Here is a tiny trained network, its code and every weight. The questions are about switching its units off for an input and a class, where a switched-off unit gives its printed mean instead of its output.

import numpy as np


def w(rows, s, z=0):
    codes = np.array(rows[::2]) - 128.0
    scale = np.full(codes.shape[1], s)
    scale[-1] = z or s
    return codes * scale


def norm(h):
    return h / np.sqrt((h * h).mean(-1, keepdims=True) + 1e-5)


def f(y):
    return np.maximum(y, 0)


def log_softmax(a):
    a = a - a.max(-1, keepdims=True)
    return a - np.log(np.exp(a).sum(-1, keepdims=True))


def net(x, mask):
    res = np.array(x, float).reshape(1, 8) / 4 @ E
    u = 0
    for l in range(4):
        y = f(norm(res) @ A[l][:, :-1].T + A[l][:, -1])
        res = res + np.where(mask[u : u + 9], y, B[l][:, -1]) @ B[l][:, :-1]
        u += 9
    return log_softmax(norm(res)[-1] @ U[:, :-1].T + U[:, -1])


A, B = {}, {}
E = w([
[3,145,143],'x0',
[177,69,85],'x1',
[175,88,159],'x2',
[73,103,172],'x3',
[179,163,115],'x4',
[183,245,135],'x5',
[116,10,80],'x6',
[122,107,247],'x7',
],0.0059)
A[0] = w([
[165,199,215,78],'0.n0',
[229,127,28,140],'0.n1',
[27,157,17,78],'0.n2',
[158,176,192,107],'0.n3',
[244,63,42,144],'0.n4',
[98,32,255,1],'0.n5',
[96,65,150,81],'0.n6',
[87,54,225,43],'0.n7',
[131,218,195,61],'0.n8',
],0.0088,0.0062)
B[0] = w([
[139,184,62,194],'0.n0',
[166,76,251,241],'0.n1',
[13,106,5,207],'0.n2',
[147,150,45,184],'0.n3',
[227,86,147,253],'0.n4',
[46,61,255,185],'0.n5',
[113,135,112,165],'0.n6',
[118,58,132,182],'0.n7',
[186,172,83,181],'0.n8',
],0.0093,0.0049)
A[1] = w([
[75,84,134,164],'1.n0',
[82,101,217,39],'1.n1',
[29,48,86,190],'1.n2',
[113,111,191,107],'1.n3',
[151,247,191,119],'1.n4',
[129,170,98,151],'1.n5',
[125,179,140,81],'1.n6',
[97,83,176,156],'1.n7',
[75,76,106,254],'1.n8',
],0.014,0.0025)
B[1] = w([
[139,223,186,195],'1.n0',
[116,116,228,183],'1.n1',
[77,255,184,255],'1.n2',
[86,103,194,173],'1.n3',
[141,108,34,198],'1.n4',
[105,73,114,169],'1.n5',
[209,115,48,151],'1.n6',
[151,162,181,194],'1.n7',
[101,226,215,217],'1.n8',
],0.0089,0.0081)
A[2] = w([
[142,102,27,164],'2.n0',
[147,232,52,7],'2.n1',
[235,57,72,133],'2.n2',
[255,230,207,207],'2.n3',
[148,139,159,23],'2.n4',
[233,91,153,12],'2.n5',
[212,125,171,33],'2.n6',
[251,128,152,229],'2.n7',
[39,191,128,6],'2.n8',
],0.0067,0.0023)
B[2] = w([
[89,1,103,169],'2.n0',
[176,116,118,176],'2.n1',
[74,69,186,205],'2.n2',
[34,4,98,253],'2.n3',
[104,114,79,132],'2.n4',
[80,110,149,177],'2.n5',
[86,69,133,167],'2.n6',
[59,46,119,224],'2.n7',
[127,185,97,172],'2.n8',
],0.0061)
A[3] = w([
[195,247,156,103],'3.n0',
[92,126,197,228],'3.n1',
[140,212,93,205],'3.n2',
[176,160,110,4],'3.n3',
[75,190,111,147],'3.n4',
[132,104,115,64],'3.n5',
[133,129,134,83],'3.n6',
[164,214,117,178],'3.n7',
[118,180,86,177],'3.n8',
],0.014,0.0032)
B[3] = w([
[1,45,89,178],'3.n0',
[60,120,75,255],'3.n1',
[147,84,52,200],'3.n2',
[127,165,125,134],'3.n3',
[107,127,45,208],'3.n4',
[90,134,143,142],'3.n5',
[199,159,74,128],'3.n6',
[125,78,90,180],'3.n7',
[176,58,13,187],'3.n8',
],0.0079,0.0077)
U = w([
[59,215,72,85],'0',
[176,113,3,69],'1',
[80,166,221,118],'2',
[102,90,93,254],'3',
[188,41,172,90],'4',
],0.018,0.0052)

Each question gives the input, the list of numbers given to net, and the class t.
The units are the neurons (one row each of A and B). Each row of codes is followed by its name. A weight is (code - 128) times the scale printed after its matrix; where a second scale follows, it is the last column's (A, B and U).
mask holds one flag per neuron, layer by layer. A switched-off neuron (its flag False) gives its mean, the last column of its row in B, instead of its output. The means were averaged over made-up inputs and are rounded, as every weight is.
A unit's drop is (log p(t) with every unit on - log p(t) with that unit switched off) / (log p(t) with every unit on - log p(t) with every unit switched off).
The circuit of an input: a set's keep is (log p(t) with only the set's units on - log p(t) with every unit switched off) / (log p(t) with every unit on - log p(t) with every unit switched off). Starting from the 12 units with the biggest drops (on a tie, the unit counted first), units are removed one at a time, each time the one whose removal leaves the highest keep (on an exact tie, the one counted first), for as long as the keep stays at least 0.8.
units of the circuit, in order: the units of the circuit, biggest drop first
top k neurons: the k neurons with the biggest drops, biggest first
top k neurons in layer l: the k neurons of layer l with the biggest drops, biggest first
drop of u: that unit's drop, to one decimal
input [-2,7,0,2,1,-5,6,-1], class 4: units of the circuit, in order	[0.n4; 0.n2; 3.n4]
input [-6,3,4,0,4,7,-7,0], class 1: units of the circuit, in order	[1.n4]
input [0,0,7,6,-8,-4,1,-7], class 0: units of the circuit, in order	[0.n1; 1.n2]
input [2,1,6,-7,1,-5,2,-7], class 4: units of the circuit, in order	[0.n4; 0.n1]
input [-5,-7,-5,-7,0,-3,5,-6], class 4: units of the circuit, in order	[0.n4; 0.n1]
input [-8,7,-1,4,-4,8,-7,0], class 3: top 3 neurons in layer 2	[2.n3; 2.n7; 2.n2]
input [3,3,6,7,6,-5,8,-7], class 0: top 3 neurons in layer 1	[1.n2; 1.n1; 1.n3]
input [-6,-2,-8,3,-4,-2,8,-7], class 0: top 2 neurons	[0.n2; 1.n8]
input [6,4,-1,-6,-2,-6,8,-4], class 0: top 2 neurons	[1.n2; 1.n8]
input [-3,2,5,-2,5,3,-7,0], class 1: top 2 neurons	[1.n4; 0.n0]
input [4,5,-8,-5,3,-7,2,1], class 0: top 2 neurons	[1.n2; 1.n8]
input [-5,2,8,0,-6,5,-4,6], class 1: top 2 neurons in layer 0	[0.n0; 0.n1]
input [-4,1,8,-8,7,3,-8,-1], class 4: drop of 1.n1	-0.1
input [6,-3,8,-7,7,-6,-2,2], class 2: drop of 0.n5	0.2
input [2,6,-7,1,7,-6,4,-1], class 0: top neuron	[1.n8]
input [6,5,-7,5,-7,-7,-5,-1], class 0: drop of 0.n1	0.3
